Here is a tiny trained network, its code and every weight. The questions are about switching its units off for an input and a target symbol, where a switched-off unit gives its printed mean instead of its output.

import numpy as np


def w(rows, s, z=0):
    codes = np.array(rows[::2]) - 128.0
    scale = np.full(codes.shape[1], s)
    scale[-1] = z or s
    return codes * scale


def f(y):
    return np.maximum(y, 0)


def softmax(a):
    e = np.exp(a - a.max(-1, keepdims=True))
    return e / e.sum(-1, keepdims=True)


def log_softmax(a):
    a = a - a.max(-1, keepdims=True)
    return a - np.log(np.exp(a).sum(-1, keepdims=True))


def net(x, mask):
    ids = ['αγζηθλπσω'.index(c) for c in x.split()]
    T = len(ids)
    res = E[ids] + P[:T]
    u = 0
    for l in range(2):
        q, k, v = (res @ M[l].T for M in (Q, K, V))
        z = softmax(np.where(np.tri(T) > 0, q @ k.T / 4**0.5, -1e9)) @ v
        res = res + np.where(mask[u], z, O[l][:, -1]) @ O[l][:, :-1]
        u += 1
        y = f(res @ A[l][:, :-1].T + A[l][:, -1])
        res = res + np.where(mask[u : u + 8], y, B[l][:, -1]) @ B[l][:, :-1]
        u += 8
    return log_softmax(res[-1] @ U[:, :-1].T + U[:, -1])


Q, K, V, O, A, B = {}, {}, {}, {}, {}, {}
E = w([
[5,105,170,140,108,137,158,150,95,83,71],'α',
[93,88,152,146,133,99,159,92,82,131,143],'γ',
[164,197,102,171,141,67,104,73,122,134,59],'ζ',
[54,160,139,80,131,187,167,183,26,150,175],'η',
[203,225,111,107,189,195,82,113,150,225,121],'θ',
[138,157,85,180,122,165,67,99,178,152,152],'λ',
[117,124,88,14,143,42,58,169,134,128,150],'π',
[82,193,96,68,65,174,183,57,170,133,214],'σ',
[106,99,167,99,191,200,139,154,151,121,91],'ω',
],0.019)
P = w([
[56,104,149,137,111,180,125,84,100,254,99],'0',
[40,120,133,121,163,128,137,96,122,206,137],'1',
[68,124,120,114,145,138,133,94,116,163,137],'2',
[114,148,113,132,162,95,164,106,142,123,160],'3',
[48,135,178,130,135,119,140,131,129,148,153],'4',
[106,165,154,148,148,93,163,127,149,102,170],'5',
[119,157,146,132,153,92,160,124,147,73,173],'6',
[72,150,183,132,138,131,136,123,126,123,156],'7',
[110,155,164,122,147,132,137,107,127,100,161],'8',
[108,171,200,135,144,110,145,133,138,60,173],'9',
[95,169,221,131,134,140,126,124,120,75,164],'10',
[92,140,209,98,141,170,103,91,96,93,140],'11',
[172,155,146,91,152,179,125,43,100,89,134],'12',
],0.0093)
Q[0] = w([
[103,135,169,127,201,187,101,85,204,82,146],'L0H0',
[41,163,89,161,151,128,216,59,193,162,111],'L0H0',
[234,2,121,231,120,93,100,227,72,159,39],'L0H0',
[112,172,130,96,172,138,250,167,86,164,50],'L0H0',
],0.0088)
K[0] = w([
[122,70,128,145,160,199,166,127,231,122,141],'L0H0',
[82,171,157,154,148,144,138,11,134,96,83],'L0H0',
[167,117,175,139,161,129,85,113,113,87,103],'L0H0',
[152,157,197,62,150,142,209,95,74,107,83],'L0H0',
],0.011)
V[0] = w([
[97,80,148,215,213,112,72,243,104,132,157],'L0H0',
[87,153,179,87,105,111,88,121,181,30,229],'L0H0',
[74,29,160,105,45,162,102,48,85,253,101],'L0H0',
[108,76,40,124,228,46,59,189,85,249,77],'L0H0',
],0.0062)
O[0] = w([
[147,195,53,253,124,220,106,138,51,77,143,3],'L0H0',
[219,79,120,104,60,132,137,98,111,189,62,133],'L0H0',
[239,120,67,112,107,56,201,133,152,83,138,250],'L0H0',
[152,195,230,228,52,207,85,191,80,57,150,127],'L0H0',
],0.0051,0.0031)
A[0] = w([
[158,223,157,152,135,215,128,173,93,145,100,127],'L0N0',
[18,68,89,147,81,120,149,132,51,72,45,5],'L0N1',
[113,85,93,166,168,240,152,180,196,118,103,47],'L0N2',
[123,60,65,191,129,146,93,137,78,182,126,46],'L0N3',
[106,164,2,98,65,70,132,184,52,179,130,89],'L0N4',
[116,108,72,121,131,101,8,141,150,110,192,77],'L0N5',
[165,133,118,101,118,132,171,177,21,126,150,50],'L0N6',
[121,187,135,114,108,206,145,150,117,6,99,82],'L0N7',
],0.009,0.0018)
B[0] = w([
[145,153,70,66,221,70,138,109,121,138,167,253],'L0N0',
[254,163,91,169,88,125,196,195,99,156,120,171],'L0N1',
[187,106,207,125,218,90,87,155,154,45,125,214],'L0N2',
[88,154,187,110,86,119,145,129,160,102,127,139],'L0N3',
[71,59,190,134,178,80,77,196,137,117,102,199],'L0N4',
[202,101,148,110,33,146,149,186,154,163,73,187],'L0N5',
[110,138,190,76,93,182,110,152,112,121,217,179],'L0N6',
[54,88,110,105,93,140,160,117,165,190,48,207],'L0N7',
],0.0086,0.0051)
Q[1] = w([
[106,163,6,197,151,244,87,160,43,74,138],'L1H0',
[90,90,127,131,147,186,142,100,184,143,154],'L1H0',
[158,181,197,151,150,168,25,150,110,51,148],'L1H0',
[125,111,168,41,193,66,178,156,87,137,143],'L1H0',
],0.021)
K[1] = w([
[94,112,107,138,158,181,63,230,2,195,82],'L1H0',
[168,100,101,161,136,176,103,170,177,133,173],'L1H0',
[143,115,166,111,161,173,65,45,43,170,101],'L1H0',
[100,131,182,45,161,64,195,113,151,54,119],'L1H0',
],0.021)
V[1] = w([
[162,210,156,102,114,74,169,185,145,2,191],'L1H0',
[137,106,85,156,134,96,163,183,200,144,186],'L1H0',
[76,108,159,148,123,190,97,77,96,224,69],'L1H0',
[100,172,133,103,122,159,154,140,168,77,132],'L1H0',
],0.0094)
O[1] = w([
[141,119,144,2,109,134,137,60,79,145,68,101],'L1H0',
[145,132,99,172,146,191,110,123,143,142,136,253],'L1H0',
[121,117,111,206,146,104,129,184,158,112,150,60],'L1H0',
[128,112,139,123,125,165,106,115,101,186,103,178],'L1H0',
],0.0076,0.0045)
A[1] = w([
[178,155,105,191,145,130,99,159,158,107,141,116],'L1N0',
[61,131,52,212,93,165,92,111,130,75,154,4],'L1N1',
[127,82,200,171,83,92,175,20,66,141,155,38],'L1N2',
[148,158,114,184,105,72,119,69,128,153,126,136],'L1N3',
[132,150,99,112,113,71,120,69,114,154,60,91],'L1N4',
[123,216,150,188,118,231,63,141,110,7,164,52],'L1N5',
[121,175,77,128,185,112,121,140,184,100,156,12],'L1N6',
[110,105,126,227,168,135,146,147,64,75,168,86],'L1N7',
],0.012,0.0021)
B[1] = w([
[43,114,121,85,88,136,178,94,164,170,225,230],'L1N0',
[213,96,105,80,211,70,162,182,152,165,83,168],'L1N1',
[106,110,2,172,186,138,8,135,93,44,110,167],'L1N2',
[90,91,221,80,116,255,85,147,113,35,146,245],'L1N3',
[134,121,183,228,106,92,180,103,152,204,194,254],'L1N4',
[170,247,89,64,73,242,147,43,61,79,43,184],'L1N5',
[143,140,124,194,101,70,119,190,64,147,104,228],'L1N6',
[136,146,88,101,79,109,106,112,224,164,127,176],'L1N7',
],0.0083,0.0095)
U = w([
[95,97,116,132,157,76,186,162,226,140,168,148],'α',
[146,195,108,97,113,209,164,88,232,108,131,193],'γ',
[189,206,134,119,171,87,156,131,148,154,106,15],'ζ',
[138,124,130,159,110,127,246,142,114,116,46,106],'η',
[168,127,179,96,234,128,216,141,204,48,60,147],'θ',
[170,147,170,83,71,54,110,146,159,111,57,103],'λ',
[106,135,69,130,135,100,141,113,112,78,98,179],'π',
[72,134,146,82,149,135,231,136,89,109,170,2],'σ',
[87,147,252,195,123,107,185,84,130,77,139,147],'ω',
],0.0041,0.0029)

Each question gives the input, a string of symbols that net reads in full, and the target symbol t.
The units are the heads (4 rows each of Q, K, V and O) and the neurons (one row each of A and B). Each row of codes is followed by its name. A weight is (code - 128) times the scale printed after its matrix; where a second scale follows, it is the last column's (O, A, B and U).
mask holds one flag per unit, layer by layer, with each layer's heads first. A switched-off unit (its flag False) gives its mean, the last column of its rows in O or B, instead of its output. The means were averaged over made-up inputs and are rounded, as every weight is.
A unit's drop is (log p(t) with every unit on - log p(t) with that unit switched off) / (log p(t) with every unit on - log p(t) with every unit switched off).
The circuit of an input: a set's keep is (log p(t) with only the set's units on - log p(t) with every unit switched off) / (log p(t) with every unit on - log p(t) with every unit switched off). Starting from the 12 units with the biggest drops (on a tie, the unit counted first), units are removed one at a time, each time the one whose removal leaves the highest keep (on an exact tie, the one counted first), for as long as the keep stays at least 0.8.
circuit, biggest first: the units of the circuit, biggest drop first
most important unit: the unit with the biggest drop
k most important neurons: the k neurons with the biggest drops, biggest first
k most important neurons of layer l: the k neurons of layer l with the biggest drops, biggest first
input ω σ ω ω ζ ζ σ, target α: 3 most important neurons of layer 1 : (L1N4; L1N5; L1N3)
input σ γ ζ ζ ζ ζ π ζ ζ λ ω π, target γ: circuit, biggest first : (L0H0; L1H0; L1N5; L0N0)
input ω σ σ λ η λ, target α: 2 most important neurons : (L1N0; L1N1)
input ω ζ ζ, target ω: circuit, biggest first : (L1N4; L0H0; L1H0; L1N1)
input λ ζ π, target λ: circuit, biggest first : (L0H0; L0N5; L1H0)
input ζ γ π π ζ ζ ζ π σ θ ζ ω, target α: circuit, biggest first : (L0H0; L1H0; L1N5)
input η σ η η, target γ: circuit, biggest first : (L0H0; L0N6; L1H0; L1N5)
input ω ω η ζ σ ζ λ, target α: circuit, biggest first : (L0H0; L1H0; L1N0; L0N2)
input σ ω ζ, target α: most important unit : L1H0
input ω ζ λ ζ, target ω: circuit, biggest first : (L1N4; L1N3; L1H0)
input ω λ σ ζ ζ η, target α: 3 most important neurons of layer 1 : (L1N7; L1N5; L1N3)
input α ζ ζ η π, target λ: 2 most important neurons of layer 0 : (L0N5; L0N4)
input λ ω ζ ω ζ ζ ω σ ζ ω ζ λ π, target α: 3 most important neurons of layer 1 : (L1N0; L1N5; L1N3)
input α ζ ζ η ζ ω σ λ ζ α η, target γ: 4 most important neurons : (L0N6; L1N5; L1N7; L0N2)
input ζ σ ω, target α: most important unit : L0H0
input ζ σ ζ, target γ: 4 most important neurons : (L1N5; L0N0; L1N0; L1N7)
input γ σ λ α ζ, target α: 3 most important neurons of layer 1 : (L1N0; L1N1; L1N7)
input λ ω ω ω θ, target ζ: 3 most important neurons of layer 0 : (L0N0; L0N2; L0N7)
input ζ ω ζ σ λ λ ζ ω ζ γ η, target α: 3 most important neurons of layer 1 : (L1N5; L1N3; L1N7)
input ζ ω ω α π ζ θ σ ω, target γ: 3 most important neurons : (L1N5; L0N2; L1N7)
input ζ ζ λ θ θ, target ζ: most important neuron : (L0N0)
input ζ ζ η ζ σ ω ω ζ ζ ζ ζ θ, target α: 2 most important neurons of layer 1 : (L1N5; L1N0)
input σ ω ζ η ζ λ ζ ω γ, target α: 3 most important neurons of layer 0 : (L0N2; L0N0; L0N4)
input λ ζ ζ ω σ γ, target α: 2 most important neurons of layer 1 : (L1N7; L1N5)
input λ ζ ζ ω ζ ω ζ ζ ζ σ ζ ζ π, target α: 2 most important neurons of layer 0 : (L0N2; L0N4)
input π σ ζ ζ, target γ: 2 most important neurons of layer 1 : (L1N5; L1N0)
input ζ η ζ α, target η: 2 most important neurons of layer 0 : (L0N1; L0N7)
